Below are the code and all the weights of a small trained network. Each question names an input and a class and asks about switching units off, where a switched-off unit gives its printed mean instead of its output.

import numpy as np


def w(rows, s, z=0):
    codes = np.array(rows[::2]) - 128.0
    scale = np.full(codes.shape[1], s)
    scale[-1] = z or s
    return codes * scale


def f(y):
    return y / 2 * (1 + np.tanh(0.7978845608 * (y + 0.044715 * y**3)))


def log_softmax(a):
    a = a - a.max(-1, keepdims=True)
    return a - np.log(np.exp(a).sum(-1, keepdims=True))


def net(x, mask):
    res = np.array(x, float).reshape(1, 4) / 4 @ E
    y = f(res @ A[0][:, :-1].T + A[0][:, -1])
    res = res + np.where(mask, y, B[0][:, -1]) @ B[0][:, :-1]
    return log_softmax(res[-1] @ U[:, :-1].T + U[:, -1])


A, B = {}, {}
E = w([
[80,86,163,92,208,251,182,128,144,77,211],'x0',
[143,72,91,76,48,204,14,116,200,164,113],'x1',
[89,207,72,102,136,54,106,126,241,143,252],'x2',
[147,226,142,124,56,195,242,125,217,167,67],'x3',
],0.0044)
A[0] = w([
[119,107,139,134,186,218,159,121,140,113,208,111],'N0',
[142,159,124,150,94,39,93,124,121,143,64,99],'N1',
[118,168,131,131,132,60,119,127,195,129,240,113],'N2',
[133,165,121,142,97,12,90,121,119,138,57,120],'N3',
[118,162,111,127,132,89,119,127,176,132,188,102],'N4',
[126,159,138,143,161,73,198,130,82,118,130,105],'N5',
[113,109,137,128,183,212,161,123,125,116,206,117],'N6',
[120,155,134,140,174,75,203,138,77,130,133,109],'N7',
[133,60,156,146,127,184,156,127,8,124,14,100],'N8',
[131,183,125,131,100,160,213,131,186,129,82,124],'N9',
[121,154,133,140,163,80,206,135,77,122,143,110],'N10',
[121,152,123,127,124,85,122,127,191,134,209,105],'N11',
[125,76,123,131,169,79,70,138,75,108,175,117],'N12',
[124,85,122,130,155,91,77,130,82,122,173,127],'N13',
[140,131,122,133,136,116,129,131,125,134,138,254],'N14',
[127,88,112,117,73,205,7,138,197,147,110,104],'N15',
[124,84,126,129,162,95,64,128,79,113,166,110],'N16',
[134,182,127,129,97,160,197,137,188,128,84,102],'N17',
],0.011,0.0071)
B[0] = w([
[148,101,111,112,77,109,149,170,119,133,133,201],'N0',
[148,105,112,106,109,126,173,171,123,136,149,194],'N1',
[151,144,100,125,166,136,93,140,125,120,84,219],'N2',
[138,92,116,105,81,133,154,172,124,126,135,220],'N3',
[153,141,106,129,172,131,135,143,123,127,116,173],'N4',
[153,114,130,129,138,118,112,103,134,116,172,182],'N5',
[140,98,114,107,87,124,153,167,125,130,133,198],'N6',
[152,111,135,131,141,120,104,101,133,111,172,187],'N7',
[161,159,78,121,173,128,83,151,133,126,82,253],'N8',
[130,162,145,138,98,125,123,104,130,178,127,231],'N9',
[148,110,134,126,145,127,109,101,132,111,172,184],'N10',
[160,143,101,128,166,134,124,140,120,131,107,187],'N11',
[133,167,144,139,99,124,135,107,131,176,131,204],'N12',
[124,156,143,136,113,133,145,113,140,160,127,190],'N13',
[67,99,165,133,31,139,1,94,125,92,50,233],'N14',
[174,111,139,136,150,106,98,88,126,99,197,237],'N15',
[138,165,138,134,121,132,165,114,136,170,140,190],'N16',
[142,165,137,136,121,120,148,113,125,180,141,211],'N17',
],0.034,0.0069)
U = w([
[153,166,72,127,198,140,96,154,122,114,51,109],'0',
[110,194,176,158,96,127,155,92,149,203,123,143],'1',
[126,53,116,85,76,117,169,203,104,118,135,117],'2',
[148,85,156,146,164,104,100,67,142,68,204,120],'3',
[9,105,176,154,116,165,103,114,125,70,55,252],'4',
[107,129,124,132,169,134,175,131,132,117,130,101],'5',
[109,126,139,136,179,139,175,139,134,121,132,95],'6',
[107,130,137,145,175,129,166,143,126,112,137,98],'7',
],0.011,0.0043)

Each question gives the input, the list of numbers given to net, and the class t.
The units are the neurons (one row each of A and B). Each row of codes is followed by its name. A weight is (code - 128) times the scale printed after its matrix; where a second scale follows, it is the last column's (A, B and U).
mask holds one flag per neuron, in row order. A switched-off neuron (its flag False) gives its mean, the last column of its row in B, instead of its output. The means were averaged over made-up inputs and are rounded, as every weight is.
A unit's drop is (log p(t) with every unit on - log p(t) with that unit switched off) / (log p(t) with every unit on - log p(t) with every unit switched off).
The circuit of an input: a set's keep is (log p(t) with only the set's units on - log p(t) with every unit switched off) / (log p(t) with every unit on - log p(t) with every unit switched off). Starting from the 12 units with the biggest drops (on a tie, the unit counted first), units are removed one at a time, each time the one whose removal leaves the highest keep (on an exact tie, the one counted first), for as long as the keep stays at least 0.8.
circuit, biggest first: the units of the circuit, biggest drop first
k most important neurons: the k neurons with the biggest drops, biggest first
drop of u: that unit's drop, to one decimal
input [4,-8,4,6], class 3: 3 most important neurons	[N10, N7, N5]
input [5,4,5,-5], class 0: circuit, biggest first	[N2]
input [-8,-2,-7,4], class 2: 3 most important neurons	[N3, N1, N2]
input [4,8,-7,-8], class 1: 3 most important neurons	[N12, N16, N13]
input [-3,0,1,0], class 4: 2 most important neurons	[N0, N6]
input [-6,2,-1,-7], class 1: 3 most important neurons	[N12, N16, N13]
input [2,-3,-3,1], class 4: 4 most important neurons	[N15, N2, N11, N4]
input [6,7,-6,1], class 3: 3 most important neurons	[N15, N2, N3]
input [-1,-7,-1,-7], class 1: 4 most important neurons	[N12, N16, N13, N15]
input [-7,1,-5,-8], class 1: 3 most important neurons	[N12, N16, N13]
input [-5,0,-2,-4], class 2: 4 most important neurons	[N3, N9, N1, N17]
input [8,2,2,-5], class 2: 2 most important neurons	[N0, N6]
input [-8,8,6,3], class 2: 2 most important neurons	[N3, N1]
input [6,-7,3,6], class 3: circuit, biggest first	[N10]
input [6,-6,0,-8], class 1: drop of N12	0.7
input [1,1,4,4], class 0: drop of N12	1.1
input [3,-6,2,-7], class 1: drop of N13	0.2
